Here is a tiny trained network, its code and every weight. The questions are about switching its units off for an input and a target symbol, where a switched-off unit gives its printed mean instead of its output.

import numpy as np


def w(rows, s, z=0):
    codes = np.array(rows[::2]) - 128.0
    scale = np.full(codes.shape[1], s)
    scale[-1] = z or s
    return codes * scale


def f(y):
    return y / 2 * (1 + np.tanh(0.7978845608 * (y + 0.044715 * y**3)))


def softmax(a):
    e = np.exp(a - a.max(-1, keepdims=True))
    return e / e.sum(-1, keepdims=True)


def log_softmax(a):
    a = a - a.max(-1, keepdims=True)
    return a - np.log(np.exp(a).sum(-1, keepdims=True))


def net(x, mask):
    ids = ['βγδεζηλμπτφψω'.index(c) for c in x.split()]
    T = len(ids)
    res = E[ids] + P[:T]
    u = 0
    for l in range(2):
        r = res
        for j in range(2):
            rows = slice(4 * j, 4 * j + 4)
            q, k, v = (r @ M[l][rows].T for M in (Q, K, V))
            z = softmax(np.where(np.tri(T) > 0, q @ k.T / 4**0.5, -1e9)) @ v
            o = O[l][rows]
            res = res + np.where(mask[u + j], z, o[:, -1]) @ o[:, :-1]
        u += 2
        y = f(res @ A[l][:, :-1].T + A[l][:, -1])
        res = res + np.where(mask[u : u + 8], y, B[l][:, -1]) @ B[l][:, :-1]
        u += 8
    return log_softmax(res[-1] @ U[:, :-1].T + U[:, -1])


Q, K, V, O, A, B = {}, {}, {}, {}, {}, {}
E = w([
[131,107,165,100,244,157],'β',
[150,129,182,107,134,133],'γ',
[182,88,206,130,162,146],'δ',
[110,99,99,182,194,144],'ε',
[190,28,103,165,135,169],'ζ',
[151,25,112,96,157,86],'η',
[167,104,156,208,166,188],'λ',
[126,94,139,50,167,60],'μ',
[114,93,209,167,189,114],'π',
[107,116,196,47,201,173],'τ',
[194,114,236,123,38,144],'φ',
[134,241,100,96,91,190],'ψ',
[161,144,183,129,136,11],'ω',
],0.012)
P = w([
[29,45,255,159,25,176],'0',
[106,53,201,78,109,163],'1',
[121,87,196,56,142,159],'2',
[147,124,173,59,171,152],'3',
[171,156,162,74,187,143],'4',
[194,179,144,86,201,139],'5',
[210,216,139,90,206,114],'6',
[230,229,136,112,210,106],'7',
[246,249,119,113,217,99],'8',
],0.0057)
Q[0] = w([
[98,72,113,203,73,172],'L0H1',
[4,134,62,118,126,95],'L0H1',
[24,31,136,104,207,229],'L0H1',
[247,188,243,1,238,210],'L0H1',
[6,113,63,184,79,93],'L0H2',
[15,96,86,160,68,161],'L0H2',
[32,133,23,240,58,50],'L0H2',
[220,78,196,145,108,161],'L0H2',
],0.0057)
K[0] = w([
[65,134,142,124,118,128],'L0H1',
[119,84,171,115,69,175],'L0H1',
[65,151,133,127,5,110],'L0H1',
[254,212,99,152,158,63],'L0H1',
[90,59,148,176,118,119],'L0H2',
[73,89,154,148,117,84],'L0H2',
[113,45,142,186,174,106],'L0H2',
[75,154,62,136,128,140],'L0H2',
],0.009)
V[0] = w([
[104,188,29,159,79,164],'L0H1',
[106,104,161,236,175,232],'L0H1',
[215,106,102,127,153,146],'L0H1',
[106,87,99,174,181,59],'L0H1',
[127,156,181,78,139,184],'L0H2',
[140,199,75,137,193,84],'L0H2',
[181,254,61,121,91,160],'L0H2',
[189,174,221,103,89,83],'L0H2',
],0.0058)
O[0] = w([
[156,53,2,83,148,148,54],'L0H1',
[135,140,132,253,188,205,151],'L0H1',
[196,161,105,168,81,136,146],'L0H1',
[82,119,95,163,70,69,33],'L0H1',
[128,166,179,82,199,177,254],'L0H2',
[153,115,46,95,117,127,86],'L0H2',
[208,93,126,60,178,129,216],'L0H2',
[119,161,151,170,209,124,214],'L0H2',
],0.0058,0.0043)
A[0] = w([
[166,109,208,93,93,220,117],'L0N1',
[179,136,23,60,96,120,140],'L0N2',
[21,66,142,66,180,143,106],'L0N3',
[202,41,253,80,159,161,155],'L0N4',
[80,135,55,112,44,93,69],'L0N5',
[133,217,136,168,84,83,222],'L0N6',
[90,136,101,193,193,83,254],'L0N7',
[143,179,164,82,132,137,121],'L0N8',
],0.0064,0.0047)
B[0] = w([
[98,216,49,193,68,99,196],'L0N1',
[128,131,40,79,173,125,140],'L0N2',
[72,125,84,57,202,103,134],'L0N3',
[102,179,40,197,180,3,245],'L0N4',
[108,103,118,151,135,129,120],'L0N5',
[194,153,242,126,176,185,153],'L0N6',
[151,13,203,116,192,191,146],'L0N7',
[126,184,122,93,94,124,175],'L0N8',
],0.006,0.012)
Q[1] = w([
[160,181,213,190,212,87],'L1H1',
[136,103,159,51,111,202],'L1H1',
[13,30,115,154,21,117],'L1H1',
[125,42,171,153,122,112],'L1H1',
[119,94,95,186,186,2],'L1H2',
[149,231,131,97,215,186],'L1H2',
[183,155,124,158,167,111],'L1H2',
[96,198,118,87,164,141],'L1H2',
],0.0084)
K[1] = w([
[208,195,181,80,154,120],'L1H1',
[115,103,66,173,125,78],'L1H1',
[2,105,110,153,67,137],'L1H1',
[42,168,97,147,91,123],'L1H1',
[112,181,250,129,79,185],'L1H2',
[202,170,43,98,131,94],'L1H2',
[163,166,96,80,123,147],'L1H2',
[206,139,57,122,80,96],'L1H2',
],0.0094)
V[1] = w([
[116,136,98,144,103,121],'L1H1',
[113,98,155,154,101,50],'L1H1',
[123,96,133,161,161,53],'L1H1',
[145,123,203,71,131,113],'L1H1',
[91,92,148,161,245,86],'L1H2',
[99,153,127,86,217,144],'L1H2',
[121,128,127,179,86,112],'L1H2',
[145,146,132,106,130,254],'L1H2',
],0.0083)
O[1] = w([
[155,198,163,185,137,118,93],'L1H1',
[254,111,224,64,141,88,44],'L1H1',
[233,43,240,87,194,163,103],'L1H1',
[84,76,135,4,65,94,175],'L1H1',
[161,94,74,93,213,193,116],'L1H2',
[11,103,161,57,201,186,255],'L1H2',
[169,111,40,107,106,48,97],'L1H2',
[44,65,221,137,35,209,204],'L1H2',
],0.0041,0.0057)
A[1] = w([
[96,119,146,114,109,166,184],'L1N1',
[134,104,112,189,138,159,134],'L1N2',
[125,142,117,136,83,70,127],'L1N3',
[109,148,69,88,114,116,25],'L1N4',
[164,152,107,109,128,167,37],'L1N5',
[167,91,165,111,126,147,218],'L1N6',
[92,78,133,130,133,102,148],'L1N7',
[105,145,206,167,4,136,3],'L1N8',
],0.012,0.0036)
B[1] = w([
[59,99,184,93,125,123,239],'L1N1',
[87,144,108,172,75,125,199],'L1N2',
[143,134,119,36,151,164,192],'L1N3',
[153,113,171,151,28,115,251],'L1N4',
[142,102,59,143,126,63,191],'L1N5',
[102,87,192,171,60,84,217],'L1N6',
[123,79,48,73,141,108,161],'L1N7',
[76,13,72,162,163,1,245],'L1N8',
],0.0075,0.0028)
U = w([
[84,100,159,167,175,62,226],'β',
[189,233,167,96,101,200,227],'γ',
[165,181,177,221,122,224,20],'δ',
[64,157,165,104,24,146,108],'ε',
[218,168,90,173,52,34,88],'ζ',
[181,96,199,85,70,127,78],'η',
[219,58,56,190,110,183,180],'λ',
[192,34,80,75,121,111,129],'μ',
[157,69,167,129,144,223,98],'π',
[147,133,154,98,251,193,2],'τ',
[220,193,129,186,195,89,51],'φ',
[61,193,46,91,153,136,164],'ψ',
[181,81,170,3,95,111,125],'ω',
],0.0056,0.0062)

Each question gives the input, a string of symbols that net reads in full, and the target symbol t.
The units are the heads (4 rows each of Q, K, V and O) and the neurons (one row each of A and B). Each row of codes is followed by its name. A weight is (code - 128) times the scale printed after its matrix; where a second scale follows, it is the last column's (O, A, B and U).
mask holds one flag per unit, layer by layer, with each layer's heads first. A switched-off unit (its flag False) gives its mean, the last column of its rows in O or B, instead of its output. The means were averaged over made-up inputs and are rounded, as every weight is.
A unit's drop is (log p(t) with every unit on - log p(t) with that unit switched off) / (log p(t) with every unit on - log p(t) with every unit switched off).
The circuit of an input: a set's keep is (log p(t) with only the set's units on - log p(t) with every unit switched off) / (log p(t) with every unit on - log p(t) with every unit switched off). Starting from the 12 units with the biggest drops (on a tie, the unit counted first), units are removed one at a time, each time the one whose removal leaves the highest keep (on an exact tie, the one counted first), for as long as the keep stays at least 0.8.
circuit, biggest first: the units of the circuit, biggest drop first
most important unit: the unit with the biggest drop
top k neurons: the k neurons with the biggest drops, biggest first
heads that matter: for each layer, one digit per head in row order, 1 if its drop is at least 0.15 and else 0, layers parted by /
drop when u is switched off: that unit's drop, to one decimal
input δ ψ ψ, target ε: circuit, biggest first	(L0N4, L1H2, L1N1, L0H2)
input δ τ β, target τ: circuit, biggest first	(L1H2, L0N3, L1H1)
input ψ δ γ ψ ζ, target ψ: most important unit	L0N4
input τ η τ β τ, target τ: heads that matter	00 / 11
input λ φ τ ψ, target ε: circuit, biggest first	(L0H2, L0N4, L1H2, L1N1)
input τ ψ φ, target ψ: circuit, biggest first	(L0N4, L1N3, L0N1, L1H1)
input φ ψ τ, target ψ: circuit, biggest first	(L0N4, L0N3, L1H1, L0N6)
input φ γ ψ φ γ λ ψ ζ, target ψ: circuit, biggest first	(L1H1, L0N4, L0N6)
input φ τ φ φ π φ, target φ: heads that matter	00 / 01
input τ φ ψ δ, target ψ: circuit, biggest first	(L0N4, L0N6, L1H1, L0N1)
input ψ ψ δ, target ψ: top 3 neurons	(L0N4, L0N1, L0N6)
input π φ φ τ φ, target φ: circuit, biggest first	(L0N4, L1H2, L0N1, L1H1)
input ε ψ β ψ ψ φ ψ ψ ω, target ω: circuit, biggest first	(L1H1, L0N1, L0H1, L0N6)
input ψ φ φ δ δ, target φ: heads that matter	10 / 11
input π β ψ, target β: heads that matter	11 / 01
input λ η λ λ, target δ: heads that matter	11 / 00
input τ δ ψ, target β: most important unit	L0H2
input ψ ψ ψ β ω ψ μ, target ω: heads that matter	10 / 10
input λ ζ ε ψ ψ τ, target ψ: drop when L0N6 is switched off	0.2
input φ φ γ, target φ: drop when L1N8 is switched off	0.0
input ψ τ δ ψ ψ ω ω, target ω: drop when L0H1 is switched off	0.2
input τ ζ λ, target δ: drop when L1H2 is switched off	0.1
